Here is a tiny trained network, its code and every weight. The questions are about switching its units off for an input and a class, where a switched-off unit gives its printed mean instead of its output.

import numpy as np


def w(rows, s, z=0):
    codes = np.array(rows[::2]) - 128.0
    scale = np.full(codes.shape[1], s)
    scale[-1] = z or s
    return codes * scale


def norm(h):
    return h / np.sqrt((h * h).mean(-1, keepdims=True) + 1e-5)


def f(y):
    return np.maximum(y, 0)


def log_softmax(a):
    a = a - a.max(-1, keepdims=True)
    return a - np.log(np.exp(a).sum(-1, keepdims=True))


def net(x, mask):
    res = np.array(x, float).reshape(1, 2) / 4 @ E
    u = 0
    for l in range(3):
        y = f(norm(res) @ A[l][:, :-1].T + A[l][:, -1])
        res = res + np.where(mask[u : u + 7], y, B[l][:, -1]) @ B[l][:, :-1]
        u += 7
    return log_softmax(norm(res)[-1] @ U[:, :-1].T + U[:, -1])


A, B = {}, {}
E = w([
[94,82,150,112,254,144,129,131,48,108,148,227],'x0',
[120,35,115,150,119,108,81,89,192,9,89,132],'x1',
],0.0083)
A[0] = w([
[131,133,104,221,93,171,69,136,67,125,143,202,108],'L0N1',
[142,106,147,147,51,134,95,156,111,239,184,82,16],'L0N2',
[102,184,172,251,72,163,101,131,96,191,92,179,11],'L0N3',
[118,152,239,183,124,171,140,109,178,142,165,112,104],'L0N4',
[139,94,136,68,196,106,115,103,193,105,161,175,246],'L0N5',
[136,84,254,85,99,119,68,159,116,164,90,54,185],'L0N6',
[116,153,179,164,54,157,141,159,230,106,179,128,166],'L0N7',
],0.0055,0.0012)
B[0] = w([
[93,127,185,152,151,141,81,146,127,157,173,97,164],'L0N1',
[143,64,88,127,156,138,82,11,101,15,205,155,253],'L0N2',
[177,91,32,124,114,3,75,220,75,90,193,137,190],'L0N3',
[66,194,30,129,140,149,40,183,82,155,121,159,163],'L0N4',
[33,128,166,128,59,161,167,139,208,240,151,54,233],'L0N5',
[61,169,147,104,38,153,171,54,117,56,174,213,181],'L0N6',
[68,123,187,152,228,175,98,212,94,183,130,58,244],'L0N7',
],0.0057,0.0049)
A[1] = w([
[189,214,48,77,59,75,57,152,134,214,173,74,255],'L1N1',
[36,83,59,58,145,103,172,87,57,82,78,209,11],'L1N2',
[62,104,87,135,144,97,155,193,90,128,202,105,188],'L1N3',
[139,55,139,236,102,120,81,21,162,77,61,146,172],'L1N4',
[111,185,154,96,76,158,139,154,205,216,142,81,53],'L1N5',
[167,206,132,98,135,113,159,118,89,113,187,120,50],'L1N6',
[138,87,102,126,1,85,118,61,152,51,127,119,110],'L1N7',
],0.0057,0.001)
B[1] = w([
[94,119,164,151,180,156,152,157,162,155,133,161,255],'L1N1',
[90,104,248,99,120,149,109,189,129,189,39,119,171],'L1N2',
[150,186,124,135,107,62,112,117,202,70,59,93,229],'L1N3',
[211,140,14,165,82,122,179,84,72,115,112,254,213],'L1N4',
[139,98,180,92,147,79,126,78,60,97,151,71,185],'L1N5',
[155,61,77,53,94,110,157,71,105,163,78,154,190],'L1N6',
[151,164,177,133,129,132,126,119,130,227,99,85,207],'L1N7',
],0.0088,0.0076)
A[2] = w([
[103,205,124,129,72,114,130,163,183,115,92,130,7],'L2N1',
[114,44,107,101,149,61,155,103,89,105,62,133,130],'L2N2',
[179,88,131,232,69,167,88,134,159,178,154,55,158],'L2N3',
[132,165,30,184,134,113,63,195,107,65,105,123,196],'L2N4',
[172,135,151,78,141,21,93,51,95,118,101,92,128],'L2N5',
[167,140,2,90,121,67,221,210,69,152,216,184,117],'L2N6',
[118,64,165,138,202,144,37,234,116,136,107,141,215],'L2N7',
],0.0068,0.0016)
B[2] = w([
[113,151,169,104,172,112,137,163,125,48,167,174,151],'L2N1',
[136,147,94,129,110,96,136,109,119,130,174,100,227],'L2N2',
[80,146,167,75,209,154,132,168,162,178,137,148,216],'L2N3',
[147,35,96,117,102,56,160,92,16,78,116,126,147],'L2N4',
[135,110,106,161,100,157,95,143,104,75,154,119,255],'L2N5',
[137,6,80,166,99,148,191,96,132,116,42,232,205],'L2N6',
[156,210,141,115,140,164,119,152,161,156,152,63,193],'L2N7',
],0.011,0.0068)
U = w([
[180,78,76,113,77,138,188,56,122,180,57,207,186],'0',
[66,200,253,60,183,177,102,164,167,204,124,66,153],'1',
[177,131,106,101,73,96,56,84,59,7,226,43,7],'2',
],0.011,0.0019)

Each question gives the input, the list of numbers given to net, and the class t.
The units are the neurons (one row each of A and B). Each row of codes is followed by its name. A weight is (code - 128) times the scale printed after its matrix; where a second scale follows, it is the last column's (A, B and U).
mask holds one flag per neuron, layer by layer. A switched-off neuron (its flag False) gives its mean, the last column of its row in B, instead of its output. The means were averaged over made-up inputs and are rounded, as every weight is.
A unit's drop is (log p(t) with every unit on - log p(t) with that unit switched off) / (log p(t) with every unit on - log p(t) with every unit switched off).
unit that matters most: the unit with the biggest drop
top k neurons: the k neurons with the biggest drops, biggest first
top k neurons in layer l: the k neurons of layer l with the biggest drops, biggest first
drop of u: that unit's drop, to one decimal
input [3,-1], class 2: top neuron : L1N1
input [-6,4], class 1: top 3 neurons : L1N7, L2N3, L0N7
input [-5,3], class 1: top 3 neurons : L2N3, L1N7, L0N7
input [6,-7], class 0: top 2 neurons : L2N6, L1N1
input [-6,-6], class 0: top 4 neurons : L1N6, L0N5, L1N2, L0N3
input [-3,2], class 2: top 2 neurons : L0N7, L1N1
input [-7,6], class 1: top 2 neurons in layer 0 : L0N2, L0N7
input [5,4], class 1: top 2 neurons : L0N2, L1N2
input [7,5], class 1: top 2 neurons : L1N2, L2N7
input [-5,-6], class 0: top 2 neurons : L1N6, L1N1
input [5,-6], class 0: top 2 neurons : L2N6, L1N1
input [-1,3], class 2: top 4 neurons : L0N2, L0N7, L1N5, L0N5
input [4,0], class 1: top 2 neurons in layer 1 : L1N4, L1N6
input [-5,2], class 1: unit that matters most : L2N3
input [4,1], class 1: top 2 neurons : L1N4, L1N6
input [-2,2], class 2: top 2 neurons : L0N7, L0N2
input [3,-2], class 2: top 2 neurons in layer 1 : L1N1, L1N4
input [-7,-8], class 0: top 2 neurons in layer 1 : L1N6, L1N1
input [-2,3], class 2: drop of L0N2 : 2.6
input [6,-8], class 0: drop of L2N6 : 0.8
input [4,-8], class 0: drop of L2N7 : 0.0
input [8,6], class 1: unit that matters most : L1N2
